In the rows, zero is written as 128.
Each row of numbers belongs to one of the nodes below and depends on some of the facts about them. Some rows are named. Which node is each other row?

Facts:
[Z10, Z105, Z106, Z108, Z110, Z114, Z126, Z16, Z185, Z194, Z209, Z25, Z271, Z28, Z291, Z3, Z301, Z321, Z350, Z365, Z379, Z387, Z392, Z405, Z455, Z465, Z48, Z528, Z536, Z547, Z552, Z561, Z578, Z616, Z62, Z660, Z665, Z670, Z689, Z695, Z70, Z707, Z713, Z73, Z744, Z750, Z756, Z761, Z807, Z817, Z832, Z836, Z842, Z861, Z862, Z864, Z87, Z91, Z915, Z933, Z961, Z979, Z999] bagagron reklok
[Z100, Z160, Z211, Z245, Z258, Z261, Z287, Z299, Z314, Z32, Z34, Z354, Z356, Z374, Z381, Z400, Z420, Z432, Z446, Z492, Z512, Z530, Z541, Z605, Z61, Z626, Z635, Z640, Z645, Z650, Z667, Z678, Z685, Z694, Z696, Z714, Z719, Z743, Z767, Z812, Z82, Z848, Z897, Z900] bagagron detrol
[Z137, Z263, Z268, Z297, Z369, Z422, Z456, Z458, Z466, Z496, Z526, Z587, Z6, Z624, Z631, Z669, Z764, Z801, Z808, Z875, Z883, Z888, Z898, Z985] bagagron stobrak
[Z157, Z22, Z235, Z303, Z429, Z546, Z621, Z622, Z653, Z690, Z75, Z771, Z780, Z934, Z964] bagagron radrugos
[Z183, Z199, Z216, Z270, Z273, Z362, Z401, Z498, Z510, Z516, Z574, Z611, Z65, Z664, Z717, Z736, Z826, Z860, Z975, Z987] bagagron skibre
[Z100, Z270, Z665, Z897] tradom Z650
[Z105, Z34, Z429, Z498] tradom Z719
[Z108, Z199, Z245, Z258, Z350, Z400, Z530, Z546, Z578, Z640, Z65, Z660, Z670, Z70, Z756, Z848, Z900, Z934, Z964] tradom Z110
[Z126] tradom Z87
[Z137] tradom Z736
[Z137, Z157] tradom Z842
[Z157, Z183, Z270, Z635, Z764] tradom Z836
[Z157, Z374, Z420, Z465, Z65] tradom Z446
[Z16, Z216, Z287, Z3, Z631, Z689, Z719, Z888, Z897, Z999] tradom Z245
[Z16, Z216] tradom Z771
[Z160, Z369] tradom Z900
[Z183] tradom Z536
[Z185, Z611, Z621] tradom Z401
[Z185, Z303, Z512] tradom Z496
[Z194, Z25] tradom Z62
[Z199, Z216, Z379, Z400, Z578, Z808] tradom Z374
[Z209, Z369] tradom Z578
[Z216] tradom Z561
[Z216, Z422, Z516] tradom Z75
[Z235, Z82] tradom Z369
[Z245, Z261, Z350, Z400, Z465, Z510, Z624, Z645] tradom Z271
[Z25] tradom Z552
[Z258] tradom Z100
[Z263] tradom Z356
[Z263, Z392, Z536, Z714, Z985] tradom Z915
[Z263, Z446, Z605, Z689, Z696, Z713, Z801] tradom Z933
[Z268, Z771] tradom Z812
[Z270, Z611] tradom Z70
[Z273, Z299, Z70, Z883] tradom Z291
[Z28, Z530, Z696] tradom Z114
[Z297, Z492, Z694, Z743, Z75] tradom Z631
[Z297] tradom Z750
[Z3, Z362, Z466, Z653, Z678, Z690, Z832, Z864] tradom Z975
[Z301, Z826] tradom Z287
[Z301, Z616, Z631, Z653] tradom Z808
[Z301, Z455] tradom Z516
[Z314, Z70, Z862] tradom Z32
[Z32, Z650, Z665, Z864, Z875, Z979] tradom Z546
[Z321, Z365] tradom Z626
[Z321] tradom Z826
[Z354] tradom Z183
[Z354] tradom Z126
[Z365, Z898] tradom Z832
[Z381, Z61, Z73] tradom Z400
[Z381, Z547] tradom Z48
[Z387, Z498, Z621, Z670, Z695, Z764, Z826, Z836, Z933] tradom Z848
[Z387] tradom Z273
[Z392] tradom Z466
[Z392] tradom Z216
[Z405, Z528] tradom Z211
[Z422] tradom Z303
[Z458] tradom Z605
[Z48] tradom Z422
[Z541] tradom Z3
[Z547] tradom Z405
[Z587] tradom Z616
[Z587] tradom Z314
[Z6, Z62] tradom Z678
[Z605, Z860] tradom Z964
[Z605] tradom Z574
[Z611] tradom Z987
[Z616] tradom Z199
[Z621] tradom Z801
[Z626] tradom Z761
[Z640, Z900, Z999] tradom Z862
[Z645] tradom Z897
[Z645] tradom Z456
[Z660, Z667, Z767] tradom Z756
[Z664, Z743] tradom Z689
[Z665, Z801] tradom Z999
[Z667] tradom Z780
[Z669] tradom Z934
[Z685] tradom Z270
[Z685] tradom Z717
[Z689, Z826, Z91] tradom Z526
[Z694] tradom Z10
[Z694] tradom Z875
[Z695] tradom Z807
[Z70] tradom Z263
[Z707] tradom Z301
[Z736, Z761, Z897] tradom Z888
[Z817] tradom Z157
[Z826] tradom Z106
[Z861, Z900] tradom Z622
[Z861] tradom Z268
[Z862] tradom Z420
[Z875] tradom Z258
[Z875] tradom Z744
[Z961] tradom Z297
{Z10, Z100, Z110, Z114, Z160, Z216, Z235, Z261, Z271, Z321, Z374, Z379, Z392, Z401, Z405, Z465, Z496, Z561, Z605, Z611, Z616, Z664, Z665, Z669, Z670, Z685, Z690, Z696, Z707, Z714, Z717, Z736, Z756, Z761, Z764, Z780, Z832, Z842, Z860, Z862, Z985, Z987} stubama b
{Z105, Z106, Z126, Z16, Z185, Z22, Z263, Z297, Z299, Z3, Z34, Z354, Z400, Z420, Z455, Z458, Z466, Z48, Z498, Z516, Z526, Z528, Z530, Z541, Z587, Z6, Z62, Z621, Z624, Z631, Z750, Z771, Z812, Z817, Z82, Z87, Z875, Z888, Z898, Z900, Z915, Z933, Z934, Z961, Z975, Z999} stubama a
{Z108, Z194, Z270, Z291, Z350, Z381, Z422, Z432, Z456, Z510, Z552, Z578, Z61, Z640, Z667, Z695, Z70, Z713, Z744, Z808} stubama e
{Z137, Z258, Z362, Z536, Z547, Z650, Z678, Z689, Z743, Z767, Z801, Z826, Z964} stubama f
{Z157, Z199, Z209, Z211, Z25, Z268, Z28, Z301, Z303, Z365, Z369, Z387, Z429, Z546, Z622, Z626, Z635, Z645, Z653, Z660, Z719, Z75, Z836, Z848, Z864, Z883, Z91} stubama d
{Z183, Z245, Z273, Z287, Z314, Z32, Z356, Z446, Z492, Z512, Z574, Z65, Z694, Z73, Z807, Z861, Z897, Z979} stubama c
trigu lene <- Z10, Z100, Z106, Z110, Z126, Z16, Z194, Z209, Z211, Z235, Z25, Z258, Z261, Z263, Z273, Z28, Z287, Z291, Z299, Z301, Z32, Z350, Z354, Z356, Z374, Z381, Z387, Z392, Z405, Z422, Z455, Z456, Z458, Z465, Z466, Z492, Z496, Z510, Z512, Z528, Z541, Z546, Z547, Z552, Z578, Z587, Z61, Z622, Z624, Z626, Z631, Z640, Z645, Z660, Z669, Z670, Z685, Z689, Z694, Z70, Z713, Z717, Z719, Z73, Z744, Z750, Z761, Z764, Z767, Z807, Z808, Z82, Z832, Z836, Z848, Z861, Z862, Z897, Z898, Z91, Z933, Z934, Z975, Z987
trigu drudruk <- Z105, Z137, Z185, Z199, Z3, Z303, Z34, Z362, Z365, Z369, Z379, Z400, Z420, Z429, Z446, Z530, Z536, Z605, Z621, Z65, Z650, Z653, Z664, Z665, Z678, Z714, Z736, Z743, Z780, Z817, Z875, Z883, Z979, Z999
trigu klifil <- Z108, Z183, Z690, Z860
trigu klogrun <- Z114, Z157, Z160, Z22, Z48, Z498, Z6, Z62, Z635, Z667, Z696, Z707, Z812, Z864, Z87, Z888, Z915, Z961
trigu tuskin <- Z216, Z268, Z401, Z432, Z526, Z574, Z695, Z75, Z771, Z842
trigu stubas <- Z245, Z270, Z314, Z321, Z616, Z801, Z826, Z964
trigu fugem <- Z271, Z297, Z516, Z561, Z611, Z756, Z900, Z985

Named rows:
[113 136  88  62 151 117 140 151 171 140 117 119 108 136 117 106 100 175
 142 132 136  92  97 116 105 121 131  93 187 137 120 132  95 167  91 121
 139  97 141  99 137] -> Z621
[156 129 142 115 184 116 136 128 141 116 130 128 122 155 160  78 144 138
 162 125 122 125 115 146 133 152 136 154 123 136 147 115 116 123 105 136
 103 116 126 147 100] -> Z611
[188 154 133 189  93 115 103 127 111 131 154 137 168  76  93 212  73  89
  98 144 112 173 173 139 164 113 102 137 109  93  63 158 162 118 165 101
 146 189 143 100 173] -> Z381
[225 152 120 131 161 151 190 104  99 165 171 169  95  97 184 123  77 152
 131 112 116 162 119 182 141 158 149 211 107 129  97  90 144 155 145 106
 190 188 145 148 123] -> Z801
[ 80 106 150 146  98 145 108 121 110 119 126 130 122 135 121 124 168 110
 110 124 140 125 135 110 125 128 122 115 104 126 159 125 132 108 141 142
 116 107 109 149 128] -> Z110
[174 139 107 122 126 125 139 118 132 162 121 164  94 114 153 111 107 167
 114 125 139 122  87 136 124 151 131 148 126 150 117 111 130 144 134 110
 182 163 149 139 132] -> Z429
[200 144 100 137 112 148 176 117  95 181 168 178  85  84 180 124  83 164
 116 122 126 138 114 166 156 161 139 185 103 137  85  96 140 158 160 109
 212 196 149 140 134] -> Z964
[187 156 138 184  94 125 100 133 108 130 152 131 165  72  94 217  71  91
  97 150 110 160 171 146 163 112 106 138 112  97  71 162 163 116 173 103
 152 193 135  98 161] -> Z640
[ 86 115 118 111 102 139 152 135 112 134 139 131  99 134 156 103 149 138
 126 120 125 113 130 126 126 145 139 132 119 138 137 108 111 137 122 137
 133 117 118 149 123] -> Z561
[ 88 124 108  72 129 126 131 151 166 132 123 112 115 129 108 110 109 146
 134 136 140 104 119 116 101 112 126  97 181 131 131 138 108 151  99 128
 134  86 129 107 145] -> Z771
[ 95 110 143 149 105 134 103 119 113 118 115 134 131 144 120 127 169 117
 114 129 143 121 129 107 127 127 122 112 105 132 160 129 133 105 144 141
 114 112 116 142 120] -> Z761
[183 179 103 152  90 110 144 150 118 151 158 121 136  70 136 193  56 109
 119 157  90 153 178 169 165 134 123 158 126 114  47 152 138 138 152 104
 182 208 150 101 147] -> Z667
[141 132 151 174 102 117  90 111 116 116 110 145 128 124 122 147 153 112
  94 137 142 133 125 119 128 143 109 134  94 135 135 132 144  96 152 117
 137 155 130 146 133] -> Z91
[132 119 152 163  86 133 101 112 117 131 109 142 130 116 120 146 142  99
  90 126 136 141 122 117 119 126 117 136 101 135 138 126 156  99 136 122
 141 154 124 156 136] -> Z626
[232 143 125 134 170 140 179 124 103 133 181 161 103  99 193 107  83 153
 133 109 102 147 125 196 175 176 145 216  88 127  92  89 134 142 137 101
 159 194 136 154 114] -> Z826
[121 135 155 110 184 118  97 121 179 105 100 106 152 151  82 131 125 109
 144 141 144 140 130 107  86  93 117 105 176 117 159 153 134 120 102 132
  92  75 126 111 127] -> Z624
[133 123 155 165  90 132  95 108 117 134 107 140 128 116 119 145 141 102
  90 127 135 142 118 118 117 131 118 133 100 132 137 129 156 102 136 123
 142 155 124 158 139] -> Z719
[100 106 136 159 127 147 109 118 103 163 119 135 151 166 113 124 180 117
 157 121 138 119 131  88 145 111 135  87 110 125 170 132 136 115 156 174
 107  90 120 121  89] -> Z694
[143 135 150 174 102 116  90 112 119 115 109 147 129 124 122 149 153 115
  94 137 142 134 123 116 129 142 112 132  95 134 135 132 146  96 149 117
 136 155 130 147 129] -> Z209

Which node is each row?
No name comes twice in this set of rows, the named rows included.
[ 71 122 135 107 120 121  95 146 150  94 111 100 141 137  88 139 142 118
 117 140 133 107 136 101 109 107 115  82 153 120 144 156 115 122 111 128
  95  86 115 112 139] -> Z933
[111 138 110 126 114 106 141 133 129 142 111 125 107 150 160 104 161 142
 144 138 125 113 126 121 127 153 135 126 123 152 129 120 106 126 124 141
 139 132 141 137 104] -> Z707
[ 92 122 128 114 120 110  93 142 163 115  90 104 152 146  80 144 135 113
 124 137 133 107 125  93 105  95 116  72 163 130 143 153 125 113 103 134
 102  98 127 107 131] -> Z541
[122 118 122  91 172 134 179 114 120 139 148  94 131 161 189  57 169 166
 210 113 100 135 123 184 149 143 170 156 125 141 132 119 102 168 118 174
 103 102 123 129  80] -> Z183
[157 116 120 104 215 142 159 133 120 139 152 138 130 172 159  69 144 170
 195 107 117 107 114 141 162 150 156 136 123 127 156 105 104 150 123 155
  90  92 127 123  68] -> Z65
[230 159 165 178 164 114 101 132 125  86 169 127 174  80 106 187  67  87
 117 148 108 172 184 179 174 124 101 175 109  84  81 161 162 107 163 100
 117 180 127 104 146] -> Z510
[121 121 149 153 120 127  91 108 131 148 101 143 130 143 112 120 162 121
 125 136 161 130 115  99 116 120 114 111 123 136 164 136 148 109 152 147
 138 107 128 134 123] -> Z235
[140 148 121 140  90 108 132 119 127 154 102 132 114 118 165 126 134 129
 121 137 114 131 111 137 114 149 135 153 115 155 106 122 130 128 120 124
 166 179 144 151 130] -> Z635
[199 118 107 179  82 103 147 145 109  89 140 128 183  83  95 212  80  84
  93 141 124 148 179 154 175  92 100 141 111 124  74 147 171  83 209  98
 151 207 133  75 158] -> Z194
[154 121 131  93 192 137 154 131 136 116 145 134 110 148 162  72 125 157
 153 105 118 116 105 152 137 155 147 158 125 131 148  99 112 140  94 126
 110 114 122 148  99] -> Z736
[120 135 113  51 190 136 162 141 177 122 127 108 111 141 120 102  87 155
 152 121 125 120 109 135  94 113 143 124 193 122 136 122 106 160  73 121
 116  84 132 114 125] -> Z875
[137 121 158 162  92 133  98 106 123 136 115 148 119 110 119 134 137 104
  94 135 160 145 124 120 111 128 107 141 109 132 141 133 163 104 155 126
 160 140 125 151 150] -> Z546
[ 82 101  77  71  98  91 183 170 164  93 100  83 134 142 127 111 127 123
 139 132 124  95 145 129 115 103 127 105 177 163 120 125 102 118 116 129
 126 118 130  99 130] -> Z62
[111 139 126  68 177 125 149 142 180 118 124  98 117 141 116 106 101 127
 154 133 128 130 133 132  91 111 134 128 191 124 138 132 112 148  79 130
 115  77 131 119 128] -> Z297

The same nodes again, as new rows of numbers:
Known rows:
[164 135 153  75 172 144 106 133 150 148 119 138 175 139 123] -> Z832
[149 127 165  83 144 145 100 150 131 108  95  99 180 122 123] -> Z16
[153 109 159  89  94 116 114 136 154 134  80  63 175 131 141] -> Z801
[149 106 156  93 149 121  84 133 135  34  94 121 175 118 132] -> Z621
[150 124 157  84 140 140  99 152 137 114 113  92 178 123 126] -> Z933
[155 110 149  89 144 116  81 135 139  43 111 120 176 115 140] -> Z999
[151 136 142  73 140 135 128 141 130  83  70  55 185 123 130] -> Z547
[162 141 157  66 153 106  99 157 166 193 122 118 184 142 113] -> Z271
[165 132 164  70 175 148 103 131 146 134 101 132 177 139 119] -> Z465
[144 123 163  96 138 125  62 129 128  43  89 115 178 125 137] -> Z530
[148 121 181 109 166 132 125 147 139  83 123  58 202 127 124] -> Z126
[156 116 163  88 139 104  79 141 138  52  89 125 178 116 132] -> Z961
[150 113 141  82 169 118 101 131 157  52  86 116 141 125 156] -> Z303
[150 126 149 112 134  97  97 138 138  82 110 158 186 112 138] -> Z62
[162 111 160  78 146  86  81 116 166 114 106 144 176 136 126] -> Z216
[149 121 138  92 129 120  78 134 138  41  86  87 183 129 158] -> Z650
[148 125 171  74 169 151 116 147 148 124  75 100 153 132 147] -> Z28
[172 123 161  76 172 106  82 123 150  74  93 160 177 133 130] -> Z707
[160 106 162  96 138 124 101 119 159  83  86 109 121 132 158] -> Z369

Name these rows:
No name comes twice in this set of rows, the named rows included.
[157 104 146 103 123 122 105 126 137  57  67 103 175 125 148] -> Z362
[161 141 167  64 156 112 101 155 162 195 104 121 189 142 110] -> Z756
[159 132 172  75 145 115 103 143 159 205  85 113 177 148 103] -> Z611
[148 110 159  90 170 126 103 130 153  60  69 131 147 127 155] -> Z653
[149 128 159  74 164 144 118 150 154 138  92 101 148 131 149] -> Z301
[142 135 155  83 129 150  95 147 131 106  66  67 185 136 142] -> Z767
[153 123 142  79 134 142 115 153 140 104  89  73 187 127 144] -> Z689
[140 142 159  97 163 144 138 142 146 165  82 145 160 128 148] -> Z25
[153 105 151  93 154 122 100 127 158  76  85 116 132 131 158] -> Z199
[151 133 168 102 163 141 108 176 139 103  54  89 125 127 145] -> Z108
[159 127 165  64 160 116  95 131 160 142 114 135 187 135 125] -> Z616
[148 118 138 100 125 137 105 147 141 142 124  93 162 127 124] -> Z975
[154 119 169  87 164 108  99 136 154  69  66 134 155 126 157] -> Z864

